Below are the code and all the weights of a small trained network. Each question names an input and a target symbol and asks about switching units off, where a switched-off unit gives its printed mean instead of its output.

import numpy as np


def w(rows, s, z=0):
    codes = np.array(rows[::2]) - 128.0
    scale = np.full(codes.shape[1], s)
    scale[-1] = z or s
    return codes * scale


def norm(h):
    return h / np.sqrt((h * h).mean(-1, keepdims=True) + 1e-5)


def f(y):
    return np.maximum(y, 0)


def softmax(a):
    e = np.exp(a - a.max(-1, keepdims=True))
    return e / e.sum(-1, keepdims=True)


def log_softmax(a):
    a = a - a.max(-1, keepdims=True)
    return a - np.log(np.exp(a).sum(-1, keepdims=True))


def net(x, mask):
    ids = ['αβγδζηλμπτψω'.index(c) for c in x.split()]
    T = len(ids)
    res = E[ids] + P[:T]
    u = 0
    for l in range(2):
        r = norm(res)
        for j in range(3):
            rows = slice(2 * j, 2 * j + 2)
            q, k, v = (r @ M[l][rows].T for M in (Q, K, V))
            z = softmax(np.where(np.tri(T) > 0, q @ k.T / 2**0.5, -1e9)) @ v
            o = O[l][rows]
            res = res + np.where(mask[u + j], z, o[:, -1]) @ o[:, :-1]
        u += 3
        y = f(norm(res) @ A[l][:, :-1].T + A[l][:, -1])
        res = res + np.where(mask[u : u + 8], y, B[l][:, -1]) @ B[l][:, :-1]
        u += 8
    return log_softmax(norm(res)[-1] @ U[:, :-1].T + U[:, -1])


Q, K, V, O, A, B = {}, {}, {}, {}, {}, {}
E = w([
[207,76,106,249,80,129],'α',
[34,140,183,177,1,253],'β',
[156,195,211,232,112,97],'γ',
[208,169,140,182,137,94],'δ',
[92,226,43,221,139,136],'ζ',
[159,117,158,158,24,45],'η',
[104,95,179,135,167,82],'λ',
[147,103,59,169,217,122],'μ',
[243,56,165,96,110,146],'π',
[106,69,93,108,100,166],'τ',
[104,72,128,139,119,188],'ψ',
[154,147,146,129,131,115],'ω',
],0.0067)
P = w([
[215,111,195,207,62,106],'0',
[237,111,237,244,73,39],'1',
[181,74,208,187,53,54],'2',
[134,44,163,157,55,55],'3',
[116,34,156,131,60,58],'4',
[97,24,136,105,65,58],'5',
[90,8,117,86,59,62],'6',
[86,19,114,72,59,75],'7',
],0.0014)
Q[0] = w([
[66,129,163,123,96,194],'0.h1',
[67,69,194,126,119,154],'0.h1',
[77,209,57,74,134,135],'0.h2',
[159,223,110,99,179,124],'0.h2',
[159,1,221,139,17,108],'0.h3',
[143,76,199,180,65,120],'0.h3',
],0.0069)
K[0] = w([
[45,148,161,110,159,162],'0.h1',
[73,162,104,162,109,142],'0.h1',
[82,177,63,254,75,184],'0.h2',
[167,155,81,172,93,173],'0.h2',
[55,65,230,134,212,41],'0.h3',
[114,95,178,89,168,21],'0.h3',
],0.0062)
V[0] = w([
[179,116,38,167,171,152],'0.h1',
[202,174,69,166,93,135],'0.h1',
[134,176,80,139,80,192],'0.h2',
[151,135,59,131,89,184],'0.h2',
[3,117,134,108,174,35],'0.h3',
[135,151,192,161,182,123],'0.h3',
],0.0049)
O[0] = w([
[96,103,92,100,161,182,132],'0.h1',
[68,141,130,181,118,240,148],'0.h1',
[68,124,245,158,166,85,4],'0.h2',
[42,1,46,191,118,166,61],'0.h2',
[188,153,93,223,105,188,112],'0.h3',
[127,123,151,144,137,157,211],'0.h3',
],0.0045,0.0034)
A[0] = w([
[145,151,46,175,158,69,255],'0.n1',
[210,253,42,158,107,79,67],'0.n2',
[163,107,154,112,46,158,253],'0.n3',
[229,76,119,141,151,50,240],'0.n4',
[157,181,207,39,56,145,246],'0.n5',
[34,190,160,240,175,88,52],'0.n6',
[55,84,130,158,71,40,168],'0.n7',
[120,135,201,91,165,144,124],'0.n8',
],0.0038,0.00091)
B[0] = w([
[163,63,71,115,130,252,163],'0.n1',
[63,108,72,5,92,195,196],'0.n2',
[129,199,44,149,171,139,239],'0.n3',
[70,75,177,152,94,134,255],'0.n4',
[33,142,41,115,195,100,217],'0.n5',
[172,164,190,67,84,218,142],'0.n6',
[138,211,170,216,75,137,154],'0.n7',
[174,45,99,38,72,90,147],'0.n8',
],0.0038,0.0045)
Q[1] = w([
[81,26,67,92,104,186],'1.h1',
[102,38,79,130,2,224],'1.h1',
[116,137,127,106,92,133],'1.h2',
[144,94,21,97,116,179],'1.h2',
[210,119,153,192,86,140],'1.h3',
[144,192,112,140,102,106],'1.h3',
],0.0071)
K[1] = w([
[190,25,44,102,108,225],'1.h1',
[219,70,1,169,73,183],'1.h1',
[105,92,164,137,112,59],'1.h2',
[125,83,46,179,223,127],'1.h2',
[161,99,154,146,23,228],'1.h3',
[104,53,156,53,185,145],'1.h3',
],0.0054)
V[1] = w([
[255,138,140,65,133,153],'1.h1',
[41,89,104,28,243,172],'1.h1',
[161,87,188,227,70,193],'1.h2',
[169,54,138,126,186,157],'1.h2',
[253,118,198,106,143,78],'1.h3',
[182,114,123,130,142,96],'1.h3',
],0.0042)
O[1] = w([
[153,112,163,95,23,177,252],'1.h1',
[75,152,116,25,167,78,142],'1.h1',
[69,87,97,82,147,101,154],'1.h2',
[148,6,129,211,165,156,210],'1.h2',
[119,95,179,191,180,108,151],'1.h3',
[252,174,62,135,137,94,143],'1.h3',
],0.004,0.0035)
A[1] = w([
[224,77,89,159,116,148,165],'1.n1',
[27,145,120,129,144,158,69],'1.n2',
[130,238,124,227,207,169,140],'1.n3',
[76,140,85,16,176,155,213],'1.n4',
[96,73,69,132,253,164,252],'1.n5',
[70,193,181,212,119,82,97],'1.n6',
[180,42,140,31,130,75,101],'1.n7',
[129,94,128,225,114,171,119],'1.n8',
],0.0051,0.0024)
B[1] = w([
[25,138,95,154,118,175,253],'1.n1',
[97,140,191,30,147,109,147],'1.n2',
[196,2,197,88,214,177,140],'1.n3',
[147,164,90,182,165,141,202],'1.n4',
[235,178,168,175,104,105,208],'1.n5',
[173,149,110,58,140,50,138],'1.n6',
[107,88,66,34,82,164,229],'1.n7',
[62,178,67,134,123,143,187],'1.n8',
],0.005,0.0056)
U = w([
[56,55,114,254,111,149,111],'α',
[234,169,143,149,45,154,55],'β',
[80,151,177,89,248,214,98],'γ',
[106,72,171,160,210,83,252],'δ',
[120,132,190,120,121,141,45],'ζ',
[149,250,65,74,176,96,142],'η',
[142,187,118,148,51,31,153],'λ',
[191,165,218,132,117,123,237],'μ',
[105,144,88,132,126,89,41],'π',
[120,27,92,34,90,147,145],'τ',
[9,179,183,78,84,103,122],'ψ',
[207,121,70,173,222,145,94],'ω',
],0.0084,0.0034)

Each question gives the input, a string of symbols that net reads in full, and the target symbol t.
The units are the heads (2 rows each of Q, K, V and O) and the neurons (one row each of A and B). Each row of codes is followed by its name. A weight is (code - 128) times the scale printed after its matrix; where a second scale follows, it is the last column's (O, A, B and U).
mask holds one flag per unit, layer by layer, with each layer's heads first. A switched-off unit (its flag False) gives its mean, the last column of its rows in O or B, instead of its output. The means were averaged over made-up inputs and are rounded, as every weight is.
A unit's drop is (log p(t) with every unit on - log p(t) with that unit switched off) / (log p(t) with every unit on - log p(t) with every unit switched off).
The circuit of an input: a set's keep is (log p(t) with only the set's units on - log p(t) with every unit switched off) / (log p(t) with every unit on - log p(t) with every unit switched off). Starting from the 12 units with the biggest drops (on a tie, the unit counted first), units are removed one at a time, each time the one whose removal leaves the highest keep (on an exact tie, the one counted first), for as long as the keep stays at least 0.8.
units of the circuit, in order: the units of the circuit, biggest drop first
top k neurons: the k neurons with the biggest drops, biggest first
which heads matter: for each layer, one digit per head in row order, 1 if its drop is at least 0.15 and else 0, layers parted by /
drop of u: that unit's drop, to one decimal
input α π β ψ, target ψ: top 2 neurons : 0.n7, 1.n2
input π π μ ψ ψ, target ω: top 2 neurons : 0.n4, 1.n5
input π α π τ ψ α ψ, target α: units of the circuit, in order : 0.h2, 1.n7, 1.n5
input ψ π ζ ψ, target γ: which heads matter : 111 / 101
input π α δ, target α: which heads matter : 110 / 100
input β η α ψ α ψ ψ ψ, target α: top 4 neurons : 1.n7, 0.n5, 0.n2, 1.n5
input ζ ζ γ, target μ: units of the circuit, in order : 1.n3, 1.n6
input π π β, target ψ: which heads matter : 001 / 000
input ω ψ δ, target η: top 2 neurons : 0.n2, 0.n5
input τ π β ζ, target γ: units of the circuit, in order : 0.h2, 1.n3, 0.n6, 1.n2
input ψ π ω, target η: top 2 neurons : 0.n5, 1.n4
input π π π π λ, target α: top 2 neurons : 0.n5, 1.n7
input μ π π ψ ζ, target γ: units of the circuit, in order : 0.h2, 1.n3, 1.n2, 0.n6
input π ω ω ω α ω λ π, target β: units of the circuit, in order : 0.h3
input β α η β τ, target ψ: which heads matter : 111 / 011
input π π π π π π π δ, target τ: top neuron : 0.n3
input π γ ψ, target μ: top 4 neurons : 1.n5, 0.n4, 1.n1, 1.n2
input π δ δ, target τ: which heads matter : 011 / 000
input λ π π π π, target α: which heads matter : 001 / 000
input π π γ τ ψ, target μ: top 4 neurons : 1.n5, 0.n4, 1.n1, 0.n2
input β π β ω π ω ψ, target η: which heads matter : 001 / 100
input μ π α η ω, target η: which heads matter : 000 / 000
input ψ λ μ α π δ, target α: top 2 neurons : 1.n7, 1.n1
input δ π π β, target ψ: which heads matter : 001 / 000
input γ η ψ ψ π ψ π γ, target μ: top 2 neurons : 1.n3, 1.n1
input π μ δ ψ, target ω: drop of 1.n7 : 0.2
input λ τ π π α π, target α: drop of 1.n1 : 0.2
input ψ ψ ω ψ, target η: drop of 1.n1 : 0.0
input π ψ π π λ, target α: drop of 1.h2 : 0.1
